Here is a tiny trained network, its code and every weight. The questions are about switching its units off for an input and a target symbol, where a switched-off unit gives its printed mean instead of its output.

import numpy as np


def w(rows, s, z=0):
    codes = np.array(rows[::2]) - 128.0
    scale = np.full(codes.shape[1], s)
    scale[-1] = z or s
    return codes * scale


def f(y):
    return np.maximum(y, 0)


def softmax(a):
    e = np.exp(a - a.max(-1, keepdims=True))
    return e / e.sum(-1, keepdims=True)


def log_softmax(a):
    a = a - a.max(-1, keepdims=True)
    return a - np.log(np.exp(a).sum(-1, keepdims=True))


def net(x, mask):
    ids = ['ΔΘΣΨΩβζπ'.index(c) for c in x.split()]
    T = len(ids)
    res = E[ids] + P[:T]
    r = res
    for j in range(3):
        rows = slice(4 * j, 4 * j + 4)
        q, k, v = (r @ M[0][rows].T for M in (Q, K, V))
        z = softmax(np.where(np.tri(T) > 0, q @ k.T / 4**0.5, -1e9)) @ v
        o = O[0][rows]
        res = res + np.where(mask[j], z, o[:, -1]) @ o[:, :-1]
    y = f(res @ A[0][:, :-1].T + A[0][:, -1])
    res = res + np.where(mask[3:19], y, B[0][:, -1]) @ B[0][:, :-1]
    return log_softmax(res[-1] @ U[:, :-1].T + U[:, -1])


Q, K, V, O, A, B = {}, {}, {}, {}, {}, {}
E = w([
[153,73,93,124,109,118,110,142],'Δ',
[116,162,90,111,201,79,109,181],'Θ',
[110,187,104,102,74,111,182,107],'Σ',
[184,116,160,144,130,81,181,82],'Ψ',
[82,118,133,184,119,75,122,179],'Ω',
[122,151,172,12,103,135,122,186],'β',
[143,72,229,108,114,71,159,161],'ζ',
[162,194,150,232,152,133,44,95],'π',
],0.011)
P = w([
[30,30,85,96,209,213,142,46],'0',
[92,93,51,84,143,121,115,82],'1',
[99,116,94,140,153,199,181,151],'2',
[138,101,94,88,84,103,125,103],'3',
[192,112,64,116,182,149,152,178],'4',
[80,208,89,159,57,147,157,172],'5',
[181,159,86,92,113,91,150,179],'6',
[206,136,125,159,117,184,199,205],'7',
[202,161,80,131,58,94,140,168],'8',
[186,206,95,161,136,168,192,255],'9',
[201,188,76,105,74,60,136,207],'10',
[254,161,111,145,98,136,200,226],'11',
[212,180,85,118,16,48,110,165],'12',
],0.0068)
Q[0] = w([
[89,70,169,97,170,124,92,6],'h1',
[55,76,144,154,187,227,184,108],'h1',
[173,149,102,141,87,136,171,87],'h1',
[116,160,136,139,183,196,63,69],'h1',
[126,191,146,117,103,25,82,137],'h2',
[210,170,111,106,195,127,188,163],'h2',
[179,126,47,109,39,93,102,171],'h2',
[38,124,91,91,151,138,137,136],'h2',
[233,90,97,128,123,147,106,198],'h3',
[114,117,173,90,63,71,42,116],'h3',
[201,161,94,124,59,46,152,135],'h3',
[111,110,64,169,68,82,76,156],'h3',
],0.019)
K[0] = w([
[45,103,81,68,250,108,86,58],'h1',
[19,108,183,154,137,229,158,69],'h1',
[65,136,144,132,142,70,121,204],'h1',
[84,36,84,105,131,138,161,75],'h1',
[200,65,65,108,77,64,69,123],'h2',
[179,112,104,226,108,191,208,226],'h2',
[213,188,158,172,117,7,133,187],'h2',
[99,62,188,162,155,127,87,62],'h2',
[190,218,83,166,102,155,219,199],'h3',
[151,147,32,75,148,33,97,41],'h3',
[232,146,86,131,79,102,70,211],'h3',
[223,162,164,56,89,86,118,94],'h3',
],0.015)
V[0] = w([
[103,88,12,215,105,68,185,151],'h1',
[164,177,125,186,145,132,116,54],'h1',
[144,201,127,86,90,133,200,82],'h1',
[170,153,44,77,110,205,70,136],'h1',
[92,74,247,150,142,48,168,153],'h2',
[202,87,103,72,82,174,189,86],'h2',
[115,70,153,205,21,176,77,112],'h2',
[27,99,77,140,55,156,102,242],'h2',
[173,62,86,182,221,54,137,164],'h3',
[184,53,119,101,103,166,18,196],'h3',
[169,92,64,195,63,119,204,119],'h3',
[131,112,148,65,166,149,204,164],'h3',
],0.014)
O[0] = w([
[82,101,63,170,200,132,137,105,243],'h1',
[156,200,98,148,125,105,164,77,79],'h1',
[121,105,107,80,89,115,90,75,175],'h1',
[137,124,104,123,114,215,138,128,198],'h1',
[134,92,166,130,140,28,129,176,45],'h2',
[121,78,190,80,152,186,128,93,204],'h2',
[133,118,156,188,58,134,199,96,109],'h2',
[33,106,126,160,61,151,109,174,191],'h2',
[129,126,99,140,251,118,132,143,182],'h3',
[150,102,178,139,163,188,163,206,197],'h3',
[76,140,143,111,167,144,182,69,254],'h3',
[121,86,153,79,136,130,75,127,141],'h3',
],0.013,0.0058)
A[0] = w([
[178,127,183,85,211,114,107,46,65],'n1',
[97,107,34,123,77,191,148,162,142],'n2',
[161,141,218,86,87,97,128,199,59],'n3',
[117,210,85,92,162,145,76,178,126],'n4',
[176,104,156,64,125,68,171,160,212],'n5',
[144,73,127,47,149,156,130,106,150],'n6',
[47,128,219,136,136,88,110,155,124],'n7',
[81,59,103,102,168,87,180,90,75],'n8',
[59,23,98,56,142,112,160,137,164],'n9',
[129,169,222,231,139,148,52,82,204],'n10',
[136,33,105,97,82,117,255,122,241],'n11',
[88,159,139,53,73,142,124,120,93],'n12',
[168,139,112,93,134,221,102,104,254],'n13',
[170,142,180,161,160,184,112,206,142],'n14',
[205,126,125,39,110,211,108,129,104],'n15',
[108,71,174,178,146,153,22,59,74],'n16',
],0.0083,0.003)
B[0] = w([
[155,44,64,229,111,181,119,213,160],'n1',
[31,220,144,101,128,127,59,152,239],'n2',
[90,116,47,203,158,147,120,79,154],'n3',
[153,137,165,146,90,86,80,85,154],'n4',
[156,208,173,33,108,90,128,94,150],'n5',
[184,145,194,62,111,159,134,61,215],'n6',
[135,155,143,48,127,171,160,125,157],'n7',
[90,140,94,100,190,105,110,69,201],'n8',
[117,66,251,228,48,130,144,85,254],'n9',
[87,97,75,15,130,93,221,162,143],'n10',
[86,107,43,43,151,164,196,200,203],'n11',
[149,111,137,146,185,94,141,165,172],'n12',
[244,159,88,95,130,231,95,77,241],'n13',
[178,154,187,178,168,74,143,200,186],'n14',
[47,95,75,208,115,91,149,206,196],'n15',
[121,165,62,90,125,88,200,150,172],'n16',
],0.011,0.016)
U = w([
[129,148,156,145,245,254,166,151,83],'Δ',
[187,183,170,196,202,153,41,107,34],'Θ',
[112,102,67,94,88,183,109,57,174],'Σ',
[199,27,58,190,183,159,156,116,87],'Ψ',
[56,92,81,214,181,106,156,151,90],'Ω',
[205,100,120,118,18,184,113,254,139],'β',
[195,117,174,50,169,85,189,145,137],'ζ',
[191,204,11,110,197,117,175,202,252],'π',
],0.0033,0.0036)

Each question gives the input, a string of symbols that net reads in full, and the target symbol t.
The units are the heads (4 rows each of Q, K, V and O) and the neurons (one row each of A and B). Each row of codes is followed by its name. A weight is (code - 128) times the scale printed after its matrix; where a second scale follows, it is the last column's (O, A, B and U).
mask holds one flag per unit, heads first, then neurons. A switched-off unit (its flag False) gives its mean, the last column of its rows in O or B, instead of its output. The means were averaged over made-up inputs and are rounded, as every weight is.
A unit's drop is (log p(t) with every unit on - log p(t) with that unit switched off) / (log p(t) with every unit on - log p(t) with every unit switched off).
The circuit of an input: a set's keep is (log p(t) with only the set's units on - log p(t) with every unit switched off) / (log p(t) with every unit on - log p(t) with every unit switched off). Starting from the 12 units with the biggest drops (on a tie, the unit counted first), units are removed one at a time, each time the one whose removal leaves the highest keep (on an exact tie, the one counted first), for as long as the keep stays at least 0.8.
circuit, biggest first: the units of the circuit, biggest drop first
unit that matters most: the unit with the biggest drop
k most important neurons: the k neurons with the biggest drops, biggest first
which heads matter: for each layer, one digit per head in row order, 1 if its drop is at least 0.15 and else 0, layers parted by /
input Δ Ψ ζ Ω β Δ π β Δ Ω Δ Ψ, target Ω: circuit, biggest first	n13; h2
input Θ Δ Σ Δ β Σ Ω, target β: unit that matters most	h3
input Ψ Δ Σ Ω π Σ Σ π Δ, target π: circuit, biggest first	n9; h1
input β Δ Ω Θ, target Ω: 3 most important neurons	n13; n6; n5
input Δ Δ Δ Δ Δ Δ Σ Δ Ω Ω β, target Ω: circuit, biggest first	h2; n13
input Δ Θ Σ Δ Ω Δ Θ Ω β Σ, target Ω: which heads matter	010
input Δ Σ Δ Ω Ω Σ, target Ω: which heads matter	110
input Σ Σ β Σ Ψ Σ Σ Σ ζ, target ζ: which heads matter	100
input Δ Δ Θ Δ π Δ Ψ Δ Θ, target Ψ: which heads matter	011
input Σ Δ β π β Σ Δ, target β: which heads matter	101
input ζ Σ Δ ζ π Σ Σ β ζ ζ Δ Δ, target ζ: which heads matter	010
input Ψ Δ Δ Σ Δ Δ ζ π Σ, target ζ: which heads matter	110
input Δ Σ Δ, target Σ: circuit, biggest first	h3; n14; h2
input π Δ Ω Σ Ω Δ Ψ π Ψ Σ π, target Ψ: most important neuron	n1
input Δ Ω ζ Θ Θ, target ζ: circuit, biggest first	n5; h2; h1
input Σ β Σ Δ Ψ Θ Δ π Σ Ψ Θ Δ, target Ψ: circuit, biggest first	h2; n1; n2
input Θ β Ω β Σ Δ Σ β β ζ Δ Ψ, target ζ: 2 most important neurons	n5; n6
input Δ Δ ζ Ω π ζ Δ Δ, target ζ: circuit, biggest first	h2; h1; n5; n15
input Δ Θ Ω Δ, target Θ: 3 most important neurons	n11; n4; n15
input Δ Δ Δ Δ Δ Θ Σ Σ, target Σ: which heads matter	100
input Ψ Θ β Δ Σ Δ, target Σ: circuit, biggest first	n14; h3
input Δ Δ Δ Σ β Δ β Σ β π Δ Ψ, target π: unit that matters most	n9
